Here is a tiny trained network, its code and every weight. The questions are about switching its units off for an input and a target symbol, where a switched-off unit gives its printed mean instead of its output.

import numpy as np


def w(rows, s, z=0):
    codes = np.array(rows[::2]) - 128.0
    scale = np.full(codes.shape[1], s)
    scale[-1] = z or s
    return codes * scale


def f(y):
    return np.maximum(y, 0)


def softmax(a):
    e = np.exp(a - a.max(-1, keepdims=True))
    return e / e.sum(-1, keepdims=True)


def log_softmax(a):
    a = a - a.max(-1, keepdims=True)
    return a - np.log(np.exp(a).sum(-1, keepdims=True))


def net(x, mask):
    ids = ['ΔΘΠΣβγηλμτφ'.index(c) for c in x.split()]
    T = len(ids)
    res = E[ids] + P[:T]
    u = 0
    for l in range(2):
        q, k, v = (res @ M[l].T for M in (Q, K, V))
        z = softmax(np.where(np.tri(T) > 0, q @ k.T / 2**0.5, -1e9)) @ v
        res = res + np.where(mask[u], z, O[l][:, -1]) @ O[l][:, :-1]
        u += 1
        y = f(res @ A[l][:, :-1].T + A[l][:, -1])
        res = res + np.where(mask[u : u + 8], y, B[l][:, -1]) @ B[l][:, :-1]
        u += 8
    return log_softmax(res[-1] @ U[:, :-1].T + U[:, -1])


Q, K, V, O, A, B = {}, {}, {}, {}, {}, {}
E = w([
[93,121,149,78,147,40,85],'Δ',
[159,148,80,162,174,132,91],'Θ',
[135,87,112,130,131,117,197],'Π',
[135,72,159,135,110,84,74],'Σ',
[74,105,156,83,167,164,139],'β',
[112,168,95,75,110,84,135],'γ',
[90,148,185,77,215,170,130],'η',
[102,198,187,133,51,113,134],'λ',
[58,135,169,98,202,190,119],'μ',
[87,117,114,124,93,118,233],'τ',
[111,130,126,108,91,111,253],'φ',
],0.025)
P = w([
[42,128,160,172,158,91,255],'0',
[66,124,158,142,150,94,228],'1',
[78,126,152,128,138,102,200],'2',
[87,125,151,120,133,101,174],'3',
[94,133,144,113,127,100,150],'4',
[97,140,141,107,122,98,128],'5',
[102,150,133,100,117,102,111],'6',
[102,160,126,99,114,100,90],'7',
[104,149,127,97,115,100,93],'8',
],0.0097)
Q[0] = w([
[177,150,88,212,56,104,160],'L0H1',
[208,108,112,250,67,104,120],'L0H1',
],0.014)
K[0] = w([
[80,108,144,106,162,178,250],'L0H1',
[119,74,156,163,174,128,181],'L0H1',
],0.013)
V[0] = w([
[106,181,86,84,100,226,171],'L0H1',
[82,255,211,62,51,42,124],'L0H1',
],0.0066)
O[0] = w([
[59,129,170,152,168,73,15,73],'L0H1',
[161,148,197,171,127,112,254,255],'L0H1',
],0.0096,0.0075)
A[0] = w([
[230,89,82,94,48,187,105,66],'L0N1',
[106,137,139,117,118,156,195,103],'L0N2',
[46,148,132,121,128,127,135,101],'L0N3',
[195,81,166,252,112,107,101,134],'L0N4',
[183,148,134,138,152,203,163,73],'L0N5',
[143,101,212,150,102,152,131,168],'L0N6',
[71,77,173,131,117,132,41,143],'L0N7',
[132,137,122,111,81,181,123,1],'L0N8',
],0.012,0.014)
B[0] = w([
[192,81,131,37,117,250,36,131],'L0N1',
[112,128,102,108,126,128,77,250],'L0N2',
[177,146,134,103,132,96,119,188],'L0N3',
[95,176,83,68,152,108,156,148],'L0N4',
[70,105,81,137,59,135,128,176],'L0N5',
[111,156,115,166,111,92,64,230],'L0N6',
[95,145,80,163,153,94,153,170],'L0N7',
[172,131,186,68,48,149,166,128],'L0N8',
],0.017,0.014)
Q[1] = w([
[115,162,150,249,2,108,209],'L1H1',
[54,96,30,208,168,203,159],'L1H1',
],0.0094)
K[1] = w([
[48,74,204,248,30,127,155],'L1H1',
[1,154,61,152,156,198,67],'L1H1',
],0.0098)
V[1] = w([
[64,152,134,3,183,121,35],'L1H1',
[172,253,64,34,77,34,196],'L1H1',
],0.0056)
O[1] = w([
[222,123,165,118,72,150,169,249],'L1H1',
[102,74,69,130,146,139,2,245],'L1H1',
],0.008,0.013)
A[1] = w([
[158,114,134,70,101,207,134,84],'L1N1',
[92,134,97,170,124,78,126,133],'L1N2',
[140,114,92,83,165,159,146,154],'L1N3',
[58,85,134,166,182,123,253,69],'L1N4',
[133,76,101,132,97,118,121,154],'L1N5',
[123,100,130,143,92,103,155,123],'L1N6',
[151,8,196,173,200,176,162,5],'L1N7',
[111,175,119,134,117,132,115,99],'L1N8',
],0.018,0.022)
B[1] = w([
[84,94,117,136,177,81,136,154],'L1N1',
[142,75,141,104,122,161,171,254],'L1N2',
[176,115,91,187,104,142,128,156],'L1N3',
[165,191,97,108,109,68,199,129],'L1N4',
[127,173,160,138,153,109,130,212],'L1N5',
[82,186,123,141,152,163,114,143],'L1N6',
[179,253,151,76,146,168,123,128],'L1N7',
[120,143,138,172,150,119,153,173],'L1N8',
],0.018,0.02)
U = w([
[124,89,98,1,47,129,134,254],'Δ',
[151,146,131,102,28,102,77,218],'Θ',
[100,137,114,151,135,71,121,64],'Π',
[118,101,163,132,156,203,56,116],'Σ',
[160,205,203,162,174,126,127,123],'β',
[159,158,132,130,114,106,164,70],'γ',
[160,113,201,202,97,109,136,95],'η',
[142,132,136,122,124,139,131,71],'λ',
[182,127,111,154,119,184,125,189],'μ',
[142,140,166,126,238,169,167,39],'τ',
[118,180,139,106,119,191,135,177],'φ',
],0.01,0.0071)

Each question gives the input, a string of symbols that net reads in full, and the target symbol t.
The units are the heads (2 rows each of Q, K, V and O) and the neurons (one row each of A and B). Each row of codes is followed by its name. A weight is (code - 128) times the scale printed after its matrix; where a second scale follows, it is the last column's (O, A, B and U).
mask holds one flag per unit, layer by layer, with each layer's heads first. A switched-off unit (its flag False) gives its mean, the last column of its rows in O or B, instead of its output. The means were averaged over made-up inputs and are rounded, as every weight is.
A unit's drop is (log p(t) with every unit on - log p(t) with that unit switched off) / (log p(t) with every unit on - log p(t) with every unit switched off).
The circuit of an input: a set's keep is (log p(t) with only the set's units on - log p(t) with every unit switched off) / (log p(t) with every unit on - log p(t) with every unit switched off). Starting from the 12 units with the biggest drops (on a tie, the unit counted first), units are removed one at a time, each time the one whose removal leaves the highest keep (on an exact tie, the one counted first), for as long as the keep stays at least 0.8.
units of the circuit, in order: the units of the circuit, biggest drop first
top k neurons: the k neurons with the biggest drops, biggest first
k most important neurons of layer l: the k neurons of layer l with the biggest drops, biggest first
drop when u is switched off: that unit's drop, to one decimal
input Θ Σ λ β, target η: top 3 neurons => L0N6; L1N8; L1N2
input Σ μ β μ η Π η, target Π: top 3 neurons => L1N1; L1N2; L0N5
input γ φ φ Π, target Δ: top neuron => L0N4
input λ μ μ β η, target η: 2 most important neurons of layer 0 => L0N6; L0N4
input Θ μ λ, target η: units of the circuit, in order => L1N8; L1N2; L0N6
input Σ Δ η Σ μ μ γ η η, target Σ: top 2 neurons => L0N6; L1N5
input β η φ Π η μ, target τ: top 2 neurons => L0N7; L0N3
input γ Σ Σ μ φ μ β, target Π: units of the circuit, in order => L1N1; L0H1; L1N2; L0N7
input μ Π μ η, target β: top 3 neurons => L1N2; L0N5; L0N3
input Π β μ Π, target β: top 2 neurons => L1N2; L0N3
input η λ η, target η: top 4 neurons => L0N6; L1N8; L0N5; L1N2
input γ μ η τ Π β, target Σ: units of the circuit, in order => L1H1; L0N5; L0N6
input η Θ μ Π Θ μ, target μ: top 4 neurons => L1N3; L0N3; L0N6; L0N7
input Δ Δ η Θ β μ μ η, target μ: top 4 neurons => L1N3; L0N6; L0N7; L1N5
input Σ β γ μ μ Π μ, target Σ: top neuron => L1N5
input μ η μ γ λ β β μ, target η: top 2 neurons => L1N8; L0N6
input μ μ γ β, target Σ: units of the circuit, in order => L1H1; L0N7; L0N5
input Σ φ Σ μ Θ Σ Θ β, target μ: 4 most important neurons of layer 0 => L0N6; L0N7; L0N5; L0N2
input η μ μ Δ μ μ γ Π η, target Σ: top 3 neurons => L1N5; L0N7; L0N6
input Π β Σ μ Δ μ Σ Σ η, target Π: 3 most important neurons of layer 0 => L0N2; L0N7; L0N5
input η μ Σ, target Δ: most important neuron of layer 0 => L0N4
input τ Σ λ μ μ μ Π μ, target η: 3 most important neurons of layer 0 => L0N6; L0N5; L0N4
input μ Σ λ Σ Π μ β, target Π: 3 most important neurons of layer 1 => L1N1; L1N2; L1N5
input η μ Δ μ β η, target φ: drop when L0H1 is switched off => 1.0
input Σ Θ μ, target μ: drop when L0N2 is switched off => 0.0
input β μ λ μ μ η μ β, target η: drop when L0N6 is switched off => 0.6
